[[131 129 129 126 127 133 131 131]
 [151 130 107 131 144 145 105 115]
 [128 128 128 128 128 128 127 128]
 [113 128 117 125 136 123 137 112]
 [130 129 130 125 126 133 133 131]
 [124 127 132 130 126 122 129 130]
 [114 127 140 132 121 112 134 135]
 [134 129 130 124 125 138 133 133]
 [131 129 131 123 125 137 136 133]]
|
[[131 131 129 129 126 127 133 131]
 [115 151 130 107 131 144 145 105]
 [128 128 128 128 128 128 128 127]
 [112 113 128 117 125 136 123 137]
 [131 130 129 130 125 126 133 133]
 [130 124 127 132 130 126 122 129]
 [135 114 127 140 132 121 112 134]
 [133 134 129 130 124 125 138 133]
 [133 131 129 131 123 125 137 136]]

[[128 118 105 137 111 112 119]
 [126 111 116 120 104 118 131]]
|
[[119 128 118 105 137 111 112]
 [131 126 111 116 120 104 118]]

[[138 126 137 123 127 143]
 [117 138 118 129 130 139]
 [144 118 136 119 126 121]
 [133 122 111 122 131 133]
 [150 136 129 135 128 128]
 [122 126 123 129 121 120]
 [134 123 121 122 125 135]]
|
[[143 138 126 137 123 127]
 [139 117 138 118 129 130]
 [121 144 118 136 119 126]
 [133 133 122 111 122 131]
 [128 150 136 129 135 128]
 [120 122 126 123 129 121]
 [135 134 123 121 122 125]]

[[121 140 129 133]
 [126 144 133 127]
 [143 104 120 128]]
|
[[133 121 140 129]
 [127 126 144 133]
 [128 143 104 120]]

[[111 134 138 129 133 138 119 101 123 119 119 130 140]
 [121 122 138 134 135 139 134 137 120 144 148 147 121]]
|
[[140 111 134 138 129 133 138 119 101 123 119 119 130]
 [121 121 122 138 134 135 139 134 137 120 144 148 147]]

[[120 128 134 152 134 130 123 130]
 [123 128 110 114 128 130 135 132]]
|
[[130 120 128 134 152 134 130 123]
 [132 123 128 110 114 128 130 135]]

[[127 141 148 114 140 120]
 [125 148 110 135 139 146]
 [145 115 107 121 145 120]
 [114 119 122 146 121 137]
 [114 131 144 124 140 119]
 [143 127 140 121 116 149]]
|
[[120 127 141 148 114 140]
 [146 125 148 110 135 139]
 [120 145 115 107 121 145]
 [137 114 119 122 146 121]
 [119 114 131 144 124 140]
 [149 143 127 140 121 116]]

[[127 117 138 138 133 117 119 138 129 134 129 118 131]
 [128 123 134 134 131 122 124 134 129 132 129 123 130]
 [123 144 118 115 143 148 121 144 113 149 144 125 144]
 [129 121 131 132 120 118 130 120 133 118 121 129 121]
 [126 104 149 150 138 103 109 149 131 140 129 106 132]
 [128 128 128 128 128 128 128 128 128 128 128 128 128]
 [129 128 129 129 129 128 129 129 129 128 129 129 129]]
|
[[131 127 117 138 138 133 117 119 138 129 134 129 118]
 [130 128 123 134 134 131 122 124 134 129 132 129 123]
 [144 123 144 118 115 143 148 121 144 113 149 144 125]
 [121 129 121 131 132 120 118 130 120 133 118 121 129]
 [132 126 104 149 150 138 103 109 149 131 140 129 106]
 [128 128 128 128 128 128 128 128 128 128 128 128 128]
 [129 129 128 129 129 129 128 129 129 129 128 129 129]]
---
[[122 119 128 125 137 129 129 135 123 129 127 124 128 131 129]
 [136 130 120 126 146 140 135 127 132 151 131 139 135 133 156]
 [120 123 138 127 119 119 124 135 122 106 128 115 118 127 100]
 [133 141 113 127 121 131 126 124 119 135 126 131 137 131 138]]
|
[[133 141 113 127 121 131 126 124 119 135 126 131 137 131 138]
 [136 130 120 126 146 140 135 127 132 151 131 139 135 133 156]
 [120 123 138 127 119 119 124 135 122 106 128 115 118 127 100]
 [122 119 128 125 137 129 129 135 123 129 127 124 128 131 129]]

[[132 110 146 125 144 117]
 [130 130 126 119 125 124]
 [130 104 151 135 151 118]
 [125 134 122 131 123 132]]
|
[[125 134 122 131 123 132]
 [130 130 126 119 125 124]
 [132 110 146 125 144 117]
 [130 104 151 135 151 118]]

[[138  99 105 120 146 141 107 111]
 [116 116 118 140 113 132 117 125]
 [144 148 153 128 141 132 142 132]
 [138 110 120 133 144 142 114 128]
 [111 131 129 135 117 132 132 130]
 [144 120 123 136 135 129 120 145]
 [135 139 139 153 110 115 139 111]
 [143 151 151 128 140 111 144 129]
 [133 119 115 126 135 126 116 133]
 [119 137 137 130 126 117 137 140]
 [129 122 126 140 123 114 122 128]
 [131 117 125 139 115 136 117 137]]
|
[[143 151 151 128 140 111 144 129]
 [144 148 153 128 141 132 142 132]
 [135 139 139 153 110 115 139 111]
 [119 137 137 130 126 117 137 140]
 [111 131 129 135 117 132 132 130]
 [129 122 126 140 123 114 122 128]
 [144 120 123 136 135 129 120 145]
 [133 119 115 126 135 126 116 133]
 [131 117 125 139 115 136 117 137]
 [116 116 118 140 113 132 117 125]
 [138 110 120 133 144 142 114 128]
 [138  99 105 120 146 141 107 111]]

[[134 130 150 142 129 101 135 120 137 124 144 150]
 [112 148 103 146 138 155 141 115 109 154 146 141]
 [127 150 135 101 122 154 107 103 141 156 126 130]
 [149 120 132 121 115 139 124 110 117 153 156 115]
 [136 106 137 141 114 135 144 156 107 133 136 119]
 [109 143 102 112 142 148 123 106 148 111 127 150]
 [151 126 127 119 155 121 125 143 121 120 140 138]]
|
[[127 150 135 101 122 154 107 103 141 156 126 130]
 [112 148 103 146 138 155 141 115 109 154 146 141]
 [109 143 102 112 142 148 123 106 148 111 127 150]
 [134 130 150 142 129 101 135 120 137 124 144 150]
 [151 126 127 119 155 121 125 143 121 120 140 138]
 [149 120 132 121 115 139 124 110 117 153 156 115]
 [136 106 137 141 114 135 144 156 107 133 136 119]]

[[129 125 136 129 129 124 129 123 122 130 128 116 127 120]
 [130 129 133 130 129 128 130 126 125 129 129 124 129 124]
 [116 137 123 125 119 139 117 123 146 132 116 149 130 134]
 [131 120 132 127 129 119 128 124 117 127 129 110 124 120]
 [127 127 127 127 127 127 127 127 127 127 127 127 127 127]
 [135 143 118 127 134 137 145 142 111 110 141 150 134 124]]
|
[[135 143 118 127 134 137 145 142 111 110 141 150 134 124]
 [116 137 123 125 119 139 117 123 146 132 116 149 130 134]
 [130 129 133 130 129 128 130 126 125 129 129 124 129 124]
 [127 127 127 127 127 127 127 127 127 127 127 127 127 127]
 [129 125 136 129 129 124 129 123 122 130 128 116 127 120]
 [131 120 132 127 129 119 128 124 117 127 129 110 124 120]]

[[108 133]
 [120 120]
 [111 153]
 [127 117]]
|
[[111 153]
 [108 133]
 [120 120]
 [127 117]]
---
[[114 114 125 131 138 116 121 123 131 123 119 126]
 [111 112 127 141 130 127 132 131 126 129 119 132]
 [105 112 121 135 132 133 132 129 126 118 121 132]
 [118 120 121 130 135 127 130 125 124 127 123 125]]
|
[[118 120 121 130 135 127 130 125 124 127 123 125]
 [114 114 125 131 138 116 121 123 131 123 119 126]
 [111 112 127 141 130 127 132 131 126 129 119 132]
 [105 112 121 135 132 133 132 129 126 118 121 132]]

[[129 151 124 134 131 133 133]
 [125 139 116 134 129 131 134]
 [130 137 127 129 124 121 124]
 [132 139 142 133 126 130 130]
 [124 138 143 126 131 135 128]
 [121 121 124 136 126 133 126]]
|
[[121 121 124 136 126 133 126]
 [129 151 124 134 131 133 133]
 [125 139 116 134 129 131 134]
 [130 137 127 129 124 121 124]
 [132 139 142 133 126 130 130]
 [124 138 143 126 131 135 128]]

[[134 134 129 115 136 125]
 [123 144 128 156 121 130]]
|
[[123 144 128 156 121 130]
 [134 134 129 115 136 125]]

[[126 123 134 142 126 121 120 123 134 131 133]
 [142 122 134 120 116 127 118 122 136 122 121]
 [115 148 111 125 129 145 155 152 112 137 133]
 [129 128 127 121 132 129 129 127 126 125 125]
 [149 114 141 118 117 120 107 111 142 116 117]]
|
[[149 114 141 118 117 120 107 111 142 116 117]
 [126 123 134 142 126 121 120 123 134 131 133]
 [142 122 134 120 116 127 118 122 136 122 121]
 [115 148 111 125 129 145 155 152 112 137 133]
 [129 128 127 121 132 129 129 127 126 125 125]]

[[115 143 141 121 145 134 145 115 144 113 128]
 [115 144 141 120 146 135 147 116 144 112 129]
 [116 141 135 123 142 133 151 120 147 110 125]
 [116 141 136 124 143 133 151 119 147 111 125]
 [119 140 130 121 142 136 158 126 147 120 116]
 [115 141 135 123 140 132 151 120 147 110 125]]
|
[[115 141 135 123 140 132 151 120 147 110 125]
 [115 143 141 121 145 134 145 115 144 113 128]
 [115 144 141 120 146 135 147 116 144 112 129]
 [116 141 135 123 142 133 151 120 147 110 125]
 [116 141 136 124 143 133 151 119 147 111 125]
 [119 140 130 121 142 136 158 126 147 120 116]]

[[138 105 137 125 133]
 [134 131 146 134 147]
 [123 109 111 123 120]
 [128 131 103 137 121]]
|
[[128 131 103 137 121]
 [138 105 137 125 133]
 [134 131 146 134 147]
 [123 109 111 123 120]]

[[149 156 149]
 [147 145 156]
 [104 139 113]]
|
[[104 139 113]
 [149 156 149]
 [147 145 156]]
